grid =
[[-3.64 -0.05  3.80  5.64 -2.65 -4.68 -1.30  0.14  2.26 -2.61  2.34  3.59
   2.64]
 [-5.20 -2.30 -6.47 -1.51  0.79  2.28  0.67 -5.22 -0.50  8.01  0.39 -2.65
  -3.97]
 [-2.90 -2.35  1.85  1.69  2.11  6.01  0.34  0.65  0.47 -0.35 -5.98 -0.58
  -0.17]
 [ 0.80  3.12  5.54 -1.18 -3.61  4.77 -3.70  3.30 -3.87 -0.86  3.32  1.58
   2.56]
 [-0.73 -5.24 -6.04  3.00  0.96 -2.78 -3.32 -6.66  0.33 -1.25 -4.23 -5.06
   0.36]
 [-5.50  1.17 -4.60 -4.66  3.05 -1.87 -6.09 -4.20  1.04 -0.48 -4.05  0.90
   2.30]
 [ 2.39 -0.30  3.12  2.68 -2.20  4.16  3.35  4.32  1.11 -2.14  1.22 -1.47
  -3.82]]
Indices start at 0.
(0, 0) => -3.64
(1, 3) => -1.51
(3, 7) => 3.30
(3, 2) => 5.54
(0, 5) => -4.68
(1, 8) => -0.50
(5, 7) => -4.20
(1, 0) => -5.20
(3, 1) => 3.12
(2, 10) => -5.98
(4, 11) => -5.06
(2, 2) => 1.85
(5, 2) => -4.60
(2, 6) => 0.34
(1, 4) => 0.79
(6, 4) => -2.20
(5, 6) => -6.09
(0, 1) => -0.05
(3, 4) => -3.61
(4, 6) => -3.32
(6, 6) => 3.35
(2, 11) => -0.58
(6, 9) => -2.14
(1, 2) => -6.47
(1, 12) => -3.97
(3, 11) => 1.58
(4, 1) => -5.24
(3, 5) => 4.77
(5, 12) => 2.30
(4, 0) => -0.73
(6, 1) => -0.30
(5, 9) => -0.48

B =
[[ 0.45  0.14 -1.52  1.59 -0.22  0.01 -0.42 -0.01 -1.74  1.55 -1.10  1.66
  -0.61 -0.72 -1.32]
 [ 0.51  0.45  0.49  0.28  0.24  0.17  0.41  0.52  0.33  0.39  0.27  0.32
   0.42  0.32  0.33]
 [-0.22 -0.32 -0.28 -0.28 -0.22 -0.19 -0.37 -0.32 -0.45 -0.17 -0.23 -0.23
  -0.31 -0.41 -0.30]
 [-0.34 -0.50 -0.33 -0.49 -0.34 -0.33 -0.50 -0.48 -0.52 -0.35 -0.36 -0.47
  -0.35 -0.60 -0.50]
 [-5.71  2.09 -5.34  4.69 -1.02  1.54  3.12 -0.39  1.10 -2.77  3.24  3.63
  -5.58  4.61  3.01]
 [-3.53 -0.32 -2.21  0.97  0.35  1.63  0.56 -1.60  1.02 -2.30  2.24  0.34
  -2.42  1.79  1.72]
 [-2.28  2.49  5.88 -5.50 -2.10 -2.82  4.66  3.10  7.30 -7.38  4.82 -5.55
   0.46  5.02  6.80]
 [ 0.23 -5.01  0.68 -2.86  3.71  3.30 -4.93 -4.79 -0.73  0.62 -0.51 -2.97
   2.47 -3.58 -1.90]
 [-1.20 -1.26 -1.10 -1.03 -0.75 -0.61 -1.19 -1.35 -1.13 -1.05 -0.72 -1.05
  -1.09 -1.20 -1.02]
 [-1.48 -0.08  0.60 -2.03 -1.42 -1.44  0.55 -0.01  0.83 -2.68  0.64 -2.07
  -0.88  0.29  0.77]
 [-1.18 -0.96 -0.79 -1.04 -0.80 -0.64 -0.80 -1.05 -0.82 -1.20 -0.37 -1.07
  -1.04 -0.93 -0.70]]
B[0,0] -> 0.45
B[1,14] -> 0.33
B[7,8] -> -0.73
B[3,0] -> -0.34
B[5,5] -> 1.63
B[4,2] -> -5.34
B[10,8] -> -0.82
B[0,5] -> 0.01
B[2] -> [-0.22, -0.32, -0.28, -0.28, -0.22, -0.19, -0.37, -0.32, -0.45, -0.17, -0.23, -0.23, -0.31, -0.41, -0.30]
B[8,8] -> -1.13
B[4,1] -> 2.09
B[3,7] -> -0.48
B[2,9] -> -0.17
B[6,13] -> 5.02
B[6] -> [-2.28, 2.49, 5.88, -5.50, -2.10, -2.82, 4.66, 3.10, 7.30, -7.38, 4.82, -5.55, 0.46, 5.02, 6.80]
B[7,2] -> 0.68
B[9,13] -> 0.29
B[5,1] -> -0.32
B[:, 6] -> [-0.42, 0.41, -0.37, -0.50, 3.12, 0.56, 4.66, -4.93, -1.19, 0.55, -0.80]
B[0,14] -> -1.32
B[8,3] -> -1.03
B[1,8] -> 0.33
B[10] -> [-1.18, -0.96, -0.79, -1.04, -0.80, -0.64, -0.80, -1.05, -0.82, -1.20, -0.37, -1.07, -1.04, -0.93, -0.70]
B[5,3] -> 0.97
B[9,5] -> -1.44
B[2,6] -> -0.37
B[0] -> [0.45, 0.14, -1.52, 1.59, -0.22, 0.01, -0.42, -0.01, -1.74, 1.55, -1.10, 1.66, -0.61, -0.72, -1.32]
B[:, 5] -> [0.01, 0.17, -0.19, -0.33, 1.54, 1.63, -2.82, 3.30, -0.61, -1.44, -0.64]
B[6,4] -> -2.10
B[1,13] -> 0.32
B[8] -> [-1.20, -1.26, -1.10, -1.03, -0.75, -0.61, -1.19, -1.35, -1.13, -1.05, -0.72, -1.05, -1.09, -1.20, -1.02]
B[3] -> [-0.34, -0.50, -0.33, -0.49, -0.34, -0.33, -0.50, -0.48, -0.52, -0.35, -0.36, -0.47, -0.35, -0.60, -0.50]
B[10,13] -> -0.93
B[:, 4] -> [-0.22, 0.24, -0.22, -0.34, -1.02, 0.35, -2.10, 3.71, -0.75, -1.42, -0.80]
B[7,9] -> 0.62
B[6,10] -> 4.82

data =
[[ 0.00  0.40 -1.03 -0.14  0.73 -1.22 -0.09  0.73 -1.86 -0.42]
 [ 1.69 -0.58  1.43 -0.03  1.04  2.07  1.72  0.90  2.04  1.76]
 [ 1.71 -1.59 -3.21 -4.46 -1.81  0.48  2.43  3.48  2.09 -0.54]
 [-0.21 -0.04 -0.94 -0.33  0.54 -1.17 -0.33  0.24 -1.85 -0.48]
 [-0.58  0.17 -0.42  0.16  0.00 -0.86 -0.66 -0.38 -1.15 -0.53]
 [ 3.77 -2.99  5.98  0.97  3.64  6.02  3.26 -0.75  4.78  5.60]
 [-1.18  0.48  0.00  0.74 -0.59 -0.80 -1.24 -1.17 -0.76 -0.78]
 [ 0.28 -0.02  0.27  0.12  0.36  0.21  0.23  0.10  0.08  0.34]
 [ 0.27  1.28 -4.10 -1.00  2.80 -4.27  0.03  3.28 -6.73 -1.60]
 [-6.34  4.55 -1.91  3.24 -5.78 -4.49 -5.91 -3.98 -1.81 -5.59]]
data[0,0]: 0.00
data[8,4]: 2.80
data[:, 8]: [-1.86, 2.04, 2.09, -1.85, -1.15, 4.78, -0.76, 0.08, -6.73, -1.81]
data[4,2]: -0.42
data[4,7]: -0.38
data[:, 6]: [-0.09, 1.72, 2.43, -0.33, -0.66, 3.26, -1.24, 0.23, 0.03, -5.91]
data[:, 4]: [0.73, 1.04, -1.81, 0.54, 0.00, 3.64, -0.59, 0.36, 2.80, -5.78]
data[8,9]: -1.60
data[6,7]: -1.17
data[:, 7]: [0.73, 0.90, 3.48, 0.24, -0.38, -0.75, -1.17, 0.10, 3.28, -3.98]
data[7,9]: 0.34
data[4]: [-0.58, 0.17, -0.42, 0.16, 0.00, -0.86, -0.66, -0.38, -1.15, -0.53]
data[5]: [3.77, -2.99, 5.98, 0.97, 3.64, 6.02, 3.26, -0.75, 4.78, 5.60]
data[:, 5]: [-1.22, 2.07, 0.48, -1.17, -0.86, 6.02, -0.80, 0.21, -4.27, -4.49]
data[0,4]: 0.73
data[3,0]: -0.21
data[9,7]: -3.98
data[4,1]: 0.17
data[0,7]: 0.73
data[9,2]: -1.91
data[1]: [1.69, -0.58, 1.43, -0.03, 1.04, 2.07, 1.72, 0.90, 2.04, 1.76]
data[2,0]: 1.71
data[6,8]: -0.76
data[2]: [1.71, -1.59, -3.21, -4.46, -1.81, 0.48, 2.43, 3.48, 2.09, -0.54]
data[0,1]: 0.40
data[4,3]: 0.16
data[2,8]: 2.09
data[:, 2]: [-1.03, 1.43, -3.21, -0.94, -0.42, 5.98, 0.00, 0.27, -4.10, -1.91]
data[6,3]: 0.74
data[4,4]: 0.00
data[5,4]: 3.64
data[3,8]: -1.85
data[1,5]: 2.07
